Here is a tiny trained network, its code and every weight. The questions are about switching its units off for an input and a class, where a switched-off unit gives its printed mean instead of its output.

import numpy as np


def w(rows, s, z=0):
    codes = np.array(rows[::2]) - 128.0
    scale = np.full(codes.shape[1], s)
    scale[-1] = z or s
    return codes * scale


def f(y):
    return y / 2 * (1 + np.tanh(0.7978845608 * (y + 0.044715 * y**3)))


def log_softmax(a):
    a = a - a.max(-1, keepdims=True)
    return a - np.log(np.exp(a).sum(-1, keepdims=True))


def net(x, mask):
    res = np.array(x, float).reshape(1, 6) / 4 @ E
    y = f(res @ A[0][:, :-1].T + A[0][:, -1])
    res = res + np.where(mask, y, B[0][:, -1]) @ B[0][:, :-1]
    return log_softmax(res[-1] @ U[:, :-1].T + U[:, -1])


A, B = {}, {}
E = w([
[78,148,126,12,104,137,161,55,183,11,157],'x0',
[73,125,62,134,62,55,117,224,161,185,207],'x1',
[48,175,86,81,143,144,204,68,27,200,141],'x2',
[207,168,56,89,105,172,164,153,145,142,194],'x3',
[145,198,155,141,95,194,141,142,166,161,120],'x4',
[164,247,159,133,153,78,123,124,168,66,129],'x5',
],0.011)
A[0] = w([
[191,161,114,170,115,59,32,216,175,61,235,181],'neuron 1',
[160,122,78,144,125,150,148,218,81,129,99,138],'neuron 2',
[99,12,193,119,112,46,52,156,197,115,206,181],'neuron 3',
[112,176,29,69,63,114,225,146,108,254,117,232],'neuron 4',
[110,220,109,213,177,162,161,85,110,162,123,156],'neuron 5',
[66,39,138,176,133,102,94,225,66,153,146,254],'neuron 6',
[119,137,25,42,68,206,187,8,172,93,160,179],'neuron 7',
[172,226,164,37,91,188,227,110,80,126,88,249],'neuron 8',
[114,53,235,131,203,119,58,47,99,142,76,172],'neuron 9',
[187,36,113,181,70,160,102,195,217,218,85,242],'neuron 10',
[173,181,210,156,180,193,112,127,143,148,85,217],'neuron 11',
],0.0073,0.0034)
B[0] = w([
[96,93,51,240,105,100,101,185,201,116,58,250],'neuron 1',
[176,151,142,159,112,70,104,149,103,115,201,166],'neuron 2',
[142,91,131,57,82,81,56,133,159,120,68,237],'neuron 3',
[133,176,63,94,89,90,231,111,62,121,126,239],'neuron 4',
[93,227,165,172,154,110,154,98,109,180,152,180],'neuron 5',
[195,113,113,89,157,67,69,112,116,152,127,236],'neuron 6',
[33,75,110,157,71,202,148,49,222,185,175,237],'neuron 7',
[59,181,210,162,87,170,162,119,175,205,158,225],'neuron 8',
[147,45,220,93,254,123,50,103,93,133,127,247],'neuron 9',
[192,118,91,139,131,147,61,184,100,100,188,251],'neuron 10',
[99,160,184,132,196,183,59,158,162,175,158,219],'neuron 11',
],0.0087,0.013)
U = w([
[173,181,39,150,104,49,169,135,46,156,163,121],'0',
[77,254,152,173,196,122,162,129,123,153,128,72],'1',
[42,96,81,151,82,169,226,117,175,153,180,178],'2',
[136,49,155,109,222,92,88,76,103,98,72,253],'3',
[110,102,84,31,76,96,150,151,142,140,152,32],'4',
[142,101,90,208,126,60,102,193,197,94,64,148],'5',
[207,114,136,154,112,202,82,217,145,83,213,26],'6',
[84,167,160,89,96,55,172,75,106,40,150,201],'7',
],0.0093,0.0019)

Each question gives the input, the list of numbers given to net, and the class t.
The units are the neurons (one row each of A and B). Each row of codes is followed by its name. A weight is (code - 128) times the scale printed after its matrix; where a second scale follows, it is the last column's (A, B and U).
mask holds one flag per neuron, in row order. A switched-off neuron (its flag False) gives its mean, the last column of its row in B, instead of its output. The means were averaged over made-up inputs and are rounded, as every weight is.
A unit's drop is (log p(t) with every unit on - log p(t) with that unit switched off) / (log p(t) with every unit on - log p(t) with every unit switched off).
The circuit of an input: a set's keep is (log p(t) with only the set's units on - log p(t) with every unit switched off) / (log p(t) with every unit on - log p(t) with every unit switched off). Starting from all 11 units, units are removed one at a time, each time the one whose removal leaves the highest keep (on an exact tie, the one counted first), for as long as the keep stays at least 0.8.
units of the circuit, in order: the units of the circuit, biggest drop first
top k neurons: the k neurons with the biggest drops, biggest first
drop of u: that unit's drop, to one decimal
input [2,6,-6,5,1,-8], class 5: top 3 neurons	neuron 1; neuron 3; neuron 11
input [0,3,0,2,5,5], class 1: top neuron	neuron 7
input [-5,5,-8,-3,8,-6], class 6: top 2 neurons	neuron 10; neuron 2
input [1,6,-1,4,-1,-2], class 0: top 3 neurons	neuron 4; neuron 9; neuron 11
input [2,6,-4,-3,8,-8], class 6: top 2 neurons	neuron 10; neuron 1
input [6,-1,-7,6,-7,-2], class 5: top 3 neurons	neuron 1; neuron 3; neuron 8
input [-7,-3,6,-1,4,-6], class 0: top 2 neurons	neuron 4; neuron 6
input [2,7,7,-7,2,5], class 7: top 2 neurons	neuron 10; neuron 1
input [0,5,4,-5,-5,-8], class 3: top 2 neurons	neuron 6; neuron 3
input [-8,-3,0,5,-5,7], class 1: top 2 neurons	neuron 5; neuron 3
input [7,-6,3,-1,-7,6], class 2: drop of neuron 8	0.1
input [-3,3,-2,8,0,-7], class 0: drop of neuron 5	0.0
input [-2,-6,8,8,-3,0], class 2: drop of neuron 7	0.6
input [-3,8,8,6,8,-1], class 0: units of the circuit, in order	neuron 4
